Each row has a hidden value. The values are split into ranges, and the band after each row names the range that its value falls in. Each part has its own value, ranges and names.
[  94   61  318   24 -223  206  250   90 -110   22 -164  168  328   40
  232  338  236  173  120 -161  -41 -115  152  194  -19   55  181   23
   14  -46 -319  373  -85  -83  -52  -18  -52 -105 -546 -204  237   85
   43 -226  287  199   55]
L
[-145  117  -98   19  107   47   31   66   58  -71   70  133  115   35
 -152   55   61  138   36   56 -216   99 -215 -219   86   -7  136 -185
  156 -144 -168  265   11 -239   23  -27    5  -34 -181 -381 -216  234
  531    7  206  187 -191]
A
[  89  112   95 -392  115  -93 -112 -172 -346   37  117   34  -29  -66
 -157  103  127  117 -102  104  234  108   -2   66  -70  260   33  296
  120  -81  171 -112  -68  -30 -141   90   34 -102 -450  186   18  167
 -351   96   10 -339   50]
D
[ 301   35  162   11   36    3  106 -156   53   35 -382   77   45   43
  110   25   14  -38   12   75  139  -40  218  110  102 -136   24 -429
  192   10  -35   80  -93 -191  -63  268  213 -119  -24   23  473 -226
  189 -227  -79  134 -135]
P
[ -37  104 -246  -39 -230   58  296   98  -24  107 -113   23 -115   86
   10  226   56   55  133  -91 -125   36  -36 -255   41  -69   87   56
   42  -36  -18  -27  183  281  115 -167 -166  -19   23  -89 -285  103
   -6   92  194  101  112]
A
[ 123 -108  -28 -105 -293 -122   79   30  -61  132 -326  -91  -21  -20
  110  104  -61  -43   54  170  128   -4 -170  -75   18  110  194 -212
  109  237  -52  311  -44  208   52  -11 -171 -232  -35 -167 -146  152
   32 -172  198  -17  -10]
R
[ 150   75   21 -190 -162 -301  -94   27 -161  120 -232 -249   75 -110
    1   52   96  -62   50  288   14  174 -149  -80  151  119  129  -47
 -163   -1   38  292  -85  -79   51   95 -215 -249 -233  -68   24  253
   94 -126   33   13   29]
L
[ 125   41  311   20 -220  245  193  128  -99   32 -180  109  300   62
  184  414  275  238  164 -186 -102 -136  129  119   59   -6  221   55
  -14  -91 -218  337  -47 -124  -44  -68  -60  -24 -514 -254  204   38
   86 -235  331  292   89]
H
[ 368 -142 -126   12   83   40  -87   55  -29   14 -292  156  132   93
  132  120   90  159   52   26   -5   66  102  -85   13 -147   29 -249
   92  -17   37  -60 -131  -35 -195  136   11  -79  -63 -157  245 -203
  257 -115 -216   53 -109]
E
[ 201  -64 -231  163  -66  145  353  196  -75   96  207  369  210   65
  -19 -313 -158 -116  279 -188  187  373  -19  -66  184   13   26   44
  -58  -90   40  322 -329  450   87 -179  265 -242   29  -41   76 -181
  375  116   43  250  271]
H
[  81   79  322   29 -182  210  105  153  -51  -12 -221   20  278   48
  161  445  289  236  100 -158 -124 -198  125  102   42  -36  191  -38
   14  -71 -152  248   -6 -194  -53  -41 -114   28 -454 -284  201   68
   68 -266  334  268   -1]
V
[-163  144 -364 -165  228  -53  307  131   68 -440  311  198 -309  129
  205   54 -263  -40  105 -153   98   96  260 -293  134 -111 -477   54
  100  119 -133  204  -21  362 -332  358  126  197   -8   72 -512  108
  245  111 -412 -157  356]
P
[ 170   -6  253   57 -178  310  422   83 -158   99  -34  276  304   69
  199  222  216  144  277 -246   -1   29  125  128  124   70  190  120
  -63  -95 -287  478 -188   83  -40 -133  122 -116 -516 -169  199  -16
  215 -166  341  325  227]
V
[  89   94  118 -321  114  -64  -93  -75 -292  -72  185   -7   -5  -44
 -121   31  166  173  -70   16  164   59   49   92  -46  232   85  256
  180  -54  138  -69   55  -75  -91  143   59    1 -307  159  -82  170
 -345  110   44 -331   59]
H
[-139   73 -346 -242   71  -34  216  112  145 -349  275  194 -356  163
  141  172 -378 -125   65  -64  116   41  232 -243  201 -163 -429  129
  122   61  -80  134  -51  309 -259  306  273  163    9  113 -444   11
   96   86 -463 -113  462]
P
[-177  -73 -131 -160 -269   83 -235  128  226   67  135  103    1  126
 -327  316 -220  -29  -47  227 -191  -12 -292 -175  227 -118  243   91
  185 -268    4  114  -49 -285  197 -196  303  -42 -117 -315 -210   55
  183   36   88  279  131]
H
[  80  183 -105  116  -52  -72 -336  328  231  -55 -384 -197  107    5
 -125  243  -91  -13 -171   34  -18 -166  -43  -92   35 -275  -70 -417
   97  -31  436 -345   40 -118   52   -2 -269   22  235 -271  177  -72
  -33 -209    6   70 -309]
D
[ -39  208   20  -94  351   40   10 -141  -11   73  272   33   69  -96
 -107  -40   82   74 -109  -60  -79 -151  -22  135  112  330  -65   68
  176 -136  -82  -12  207  -59   68  -72   74  275 -181   38 -359  163
 -317    3  192 -430   46]
V
[ -96   73 -357 -238   60  -12  216  146  123 -319  239  190 -391  189
  110  217 -338  -83   86  -59  121   49  243 -299  256 -206 -380  158
   68   60  -57  142  -29  302 -260  270  209  182   11   84 -486  -36
  132   98 -407  -93  455]
V
[ 377 -127 -143    8   64   28 -103   68  -26   15 -318  147  111  101
  109  131   73  179   55   30   -2   63   93 -112   30 -173   47 -244
   90  -16   55  -51  -98  -42 -179  139  -35  -74  -41 -174  209 -218
  258 -108 -205   55 -119]
H
[  94   58  125 -362  141  -55  -95 -122 -327  -28  187    6  -16  -55
 -126   56  178  135  -73   58  200  100   21   83  -50  265   58  267
  153  -59  166 -101  -48  -46 -144  109  116  -46 -379  181  -15  179
 -319   97   29 -320   74]
E
[ 178  -28  230   67 -168  311  430  103 -179   87   24  307  336   70
  200  167  224  137  293 -254    2   87  125  128  119   81  188  149
  -81 -111 -292  486 -226  102  -43 -134  157 -141 -521 -154  217  -15
  247 -130  310  332  251]
V
[ 157  -47 -163  149 -119  154  440  150 -113   91  224  422  256   60
   51 -292 -132 -103  279 -206  181  349   19   15  113   75   48   89
  -41  -73 -111  417 -324  447   81 -147  263 -282  -95  -24   92 -117
  333  114   62  227  288]
D
[ 460  -57   89  -17  -13   46   88  -59   13   72 -487  130   49   86
  129  113   10   48   44   60  142    3  132   88   99 -171   84 -391
  179   51    8   33 -106 -136 -128  260  150 -203  -15  -67  395 -249
  197 -258  -99   82 -168]
D
[  55  139   46   69   16 -130  -77 -160   70    4 -230   13   56   20
   19  -36   -5   -6  -56  125   67 -113  302  -22   51 -137   18 -339
  124  -48  -59  151   24 -189   65  184  -42   65  -17   12  345 -242
  158  -42  -93  145 -107]
E
[  93  -19 -248   68   68 -147 -321    3   22  -44 -149   81  157   58
   51   27   27  206  -43   97 -107  -49  192 -197  -72 -141   18 -192
   82  -75  -33   48   46  -88  -40  116 -269  131  -40 -171   98 -210
  201   71 -283   33 -103]
H
[ 143  -71  -11 -134 -246 -165   18   -5  -84  140 -342 -145   -1  -38
   73  117  -62   -1   73  186   80   -7 -221  -73   56  123  199 -209
   75  204    9  355  -45  132   30   40 -183 -217  -83 -208 -146  171
  117 -200  175   22  -23]
L
[  41  120  -13 -388  197  -90 -140 -257 -308  161   86  108  -67  -86
 -188  143   54   26 -173  182  271  100  -43    3  -75  289  -85  258
   82  -98  159 -199 -161   69 -171  -37   -3 -109 -497  185   19  123
 -360   83  -17 -411   20]
L
[ 115 -109  -76 -100 -235  -13  138   30  -56  129 -286 -100  -71   32
   74  196  -22   65  150   42    4  -37 -208 -158   67   59  198 -170
  125  180   57  235   16  236   18  -62 -100 -108    3 -231 -241  127
  150 -153  249  117   40]
E
[-125  244 -191   38  394  -60  344   95  -85 -347  169  193   16    3
  161 -162  125  128   97 -108  -47  230   69 -254   -4   61 -215 -231
   64   91 -335  373   -2   78 -268  286 -165   11 -182 -188 -365  352
  595   54  -21 -118 -154]
L
[-159 -100 -211 -284 -321   95 -118   94  280   44  160  153 -223  190
 -229  434 -411 -188  -44  209  -39  -48 -124 -169  299 -196   18  213
  167 -211   48    1 -115  -59   94 -121  483   -5  -62  -90 -226  -79
  -19   37 -153  194  403]
E
[ 133 -103   -9 -123 -280 -181    5   13  -81  136 -333 -141    6  -47
   96   79  -51  -39   46  221  120    8 -191  -68   31  135  206 -214
   78  226  -39  354  -58  150   55   20 -200 -240  -67 -175 -124  172
   54 -183  173  -17  -19]
R
[  61  -92 -117  -98 -284  -57  142   25  -40  128 -290  -33  -77   26
   93  165  -84    6   66   94   71  -38 -177 -132  -20   79  173 -179
  160  224  -45  225   18  282   40  -54 -168 -173    2 -193 -255  142
   40 -112  208   -6   -5]
R
[  54  160  199   50 -144   92 -152  224   96  -35 -361 -127  215   25
   34  480  154  187  -48  -68 -138 -284   42   28   34 -154  105 -211
   67  -68   89  -12   80 -266   -5  -22 -258   80 -219 -341  176   36
  -21 -303  244  191 -178]
A
[ -23  196  -78 -261  437   27  -61 -313 -131  240  165  131  -21 -122
 -190  135   24  -27 -152   81   79   -2 -114   -4   64  330 -252  152
   69 -217  103 -240 -112   76 -128 -190   96   96 -449  111 -104  121
 -281  -16   55 -400   52]
P
[  43  -85 -111  -70 -308  -21  198   34  -31  131 -279   -5  -81   36
  103  157  -65   -9   64   67   80  -39 -142 -126  -37   67  180 -175
  175  219  -77  200   35  307   68  -86 -159 -176   21 -168 -235  130
    3  -90  245    0   -2]
R
[ 101  146 -226  151  -11  -87 -355  385  242  -53 -295 -201   72    9
 -204  102 -146  -57 -134   29   14  -63  -95 -184   99 -296  -81 -419
   76  -41  561 -376   10  -21   96  -57 -223   27  398 -255  113 -126
   48 -127  -15   96 -270]
H
[  87  179   48   98  -64   23 -289  337  186  -74 -372 -201  163   17
  -68  377   56   96 -114  -32  -93 -225   -2  -52   71 -253    2 -331
   62  -68  333 -238   64 -228   14  -18 -267   86   50 -326  183  -29
  -17 -272  129  143 -260]
H
[  96   96   23 -395  227  -37 -158 -199 -326  132  105   55  -75  -65
 -216  188  133   90 -106  136  225  118  -46  -42   18  240  -47  297
   40 -142  251 -211 -153    9 -194  -47   42  -45 -489  154   15  100
 -283   68   25 -313   66]
V
[ 162  -42   44  114 -166  224  501   82 -176   80  156  429  319   68
  159 -129   16   24  315 -247  121  239   95  105   85  113  137  139
  -38  -72 -287  569 -285  309   25 -101  229 -247 -344  -72  154  -68
  324   20  173  284  296]
D
[ -36  195  -71 -113  431   72  -11 -239  -16  213  219  111   52 -110
 -141   34   36   21 -133  -14  -53 -128  -89   71  104  348 -168   65
  128 -187  -31 -129   78   39    6 -202   76  239 -272   32 -288  109
 -291  -23  160 -434   36]
E
[  57  -46 -170  -71 -275   31  212   46  -33  125 -267  -16 -121   79
   55  237  -56   97  149  -33  -17  -57 -150 -215   29  -11  178  -99
  149  148   27  167  110  314   54 -104 -168  -66   43 -214 -316   74
   90  -59  249  116   57]
A
[  52   21 -236   85   59 -170 -321  -17   47  -53 -147   65  145   50
   35   -1   -5  180  -59  104  -90  -76  214 -192  -69 -149    9 -219
   94  -71  -37   76   67  -97   -4  127 -280  152  -12 -157  105 -221
  196   78 -273   46 -110]
H
[-144  -52 -192 -277 -355   69 -128   77  270   68   85  147 -215  184
 -268  431 -422 -166  -57  224  -26  -55 -148 -163  287 -212   67  187
  181 -211   54   24  -74 -102  134 -107  408  -42  -63 -115 -209  -84
  -21   32 -106  202  331]
A
[ 191  -22  217   68 -177  310  477   80 -188   93   36  346  315   78
  188  118  184  121  313 -262   43  120  137  126  129   76  192  159
  -68 -108 -301  523 -233  135  -28 -121  188 -169 -498 -125  217  -46
  265 -102  301  343  269]
H
[ 329   77  165   10   -5  -10   90 -145   51   64 -458   63    3   58
   64   65   -2   -4   10   90  163  -66  223   82  148 -183   72 -422
  171   18   -9  112  -39 -219  -32  266  121 -112   -6   -3  435 -277
  185 -229  -27  144 -166]
A
[-114  -59 -254 -304 -228   81  -10  101  266  -65  150  178 -335  217
 -110  437 -443 -188  -18  133   47  -55   37 -195  319 -247 -145  209
  146 -122   33   -2  -99   63  -39   23  456   65  -27    6 -283 -130
  -33   30 -287   95  470]
E
[  49  188 -112 -108 -122  -25  189  117 -115  136  -48  -96  -20    3
  -50  198  252  -23  131   34 -152  209    3 -216  208  -40   48  181
 -222 -224   29  -45   52   35   94 -141 -114  -76 -188   26  -47  168
   15   63  126  122  170]
V
[-109  140 -108   25  277   45  171   72  -22 -178  125  144   71   29
  -20  -10  160  169  103  -26 -179  164  -95 -264  100   20    7 -198
   86  -68 -226  322  -15 -138 -134   81  -27   26 -216 -321 -273  273
  637    8  149  114 -155]
V
[ 240 -101 -207   32  101  -44 -216   41  -16   -8 -210  125  153   74
   93   86   73  194   11   65  -68   26  116 -159  -25 -130   16 -210
   70  -48    7  -12  -65  -50 -144  106 -135   24  -74 -188  144 -188
  255  -27 -250   31 -106]
V
[-190  -66 -238 -295 -356   18 -105   68  293   34  118  194 -267  177
 -179  400 -495 -277 -132  273   79  -63  -45 -135  232 -184  -55  185
  182 -133  -46    9 -120   10   92  -67  398  -59  -57   -8 -220  -88
 -153   50 -230   42  377]
R
[ -61  210  -59 -104  453   57    3 -234   17  144  254  114   85 -124
 -101  -13    1   -1 -143  -45  -64 -132  -80  122   66  361 -218   31
  184 -181  -59 -126   83   29    0 -135  128  236 -251   51 -270  154
 -312  -39  102 -456   38]
P
[ 426  -77   78   -8  -12   20   68  -37    7   67 -454  158   78   64
  151   68   23  -20  -17  114  193   43  153  106   44 -132   52 -400
  160   71  -50    3 -168 -109 -134  235  130 -259  -41  -32  438 -215
  138 -238 -127   -2 -194]
R
[ 117  -68  -61 -116 -277 -103   80   20  -66  110 -329 -123  -48   13
   76  166  -66   74  117   88   26  -51 -206 -121   36   69  218 -176
  131  205   26  313   51  186   43   23 -190 -146  -14 -233 -242  147
  117 -155  206   70    2]
D
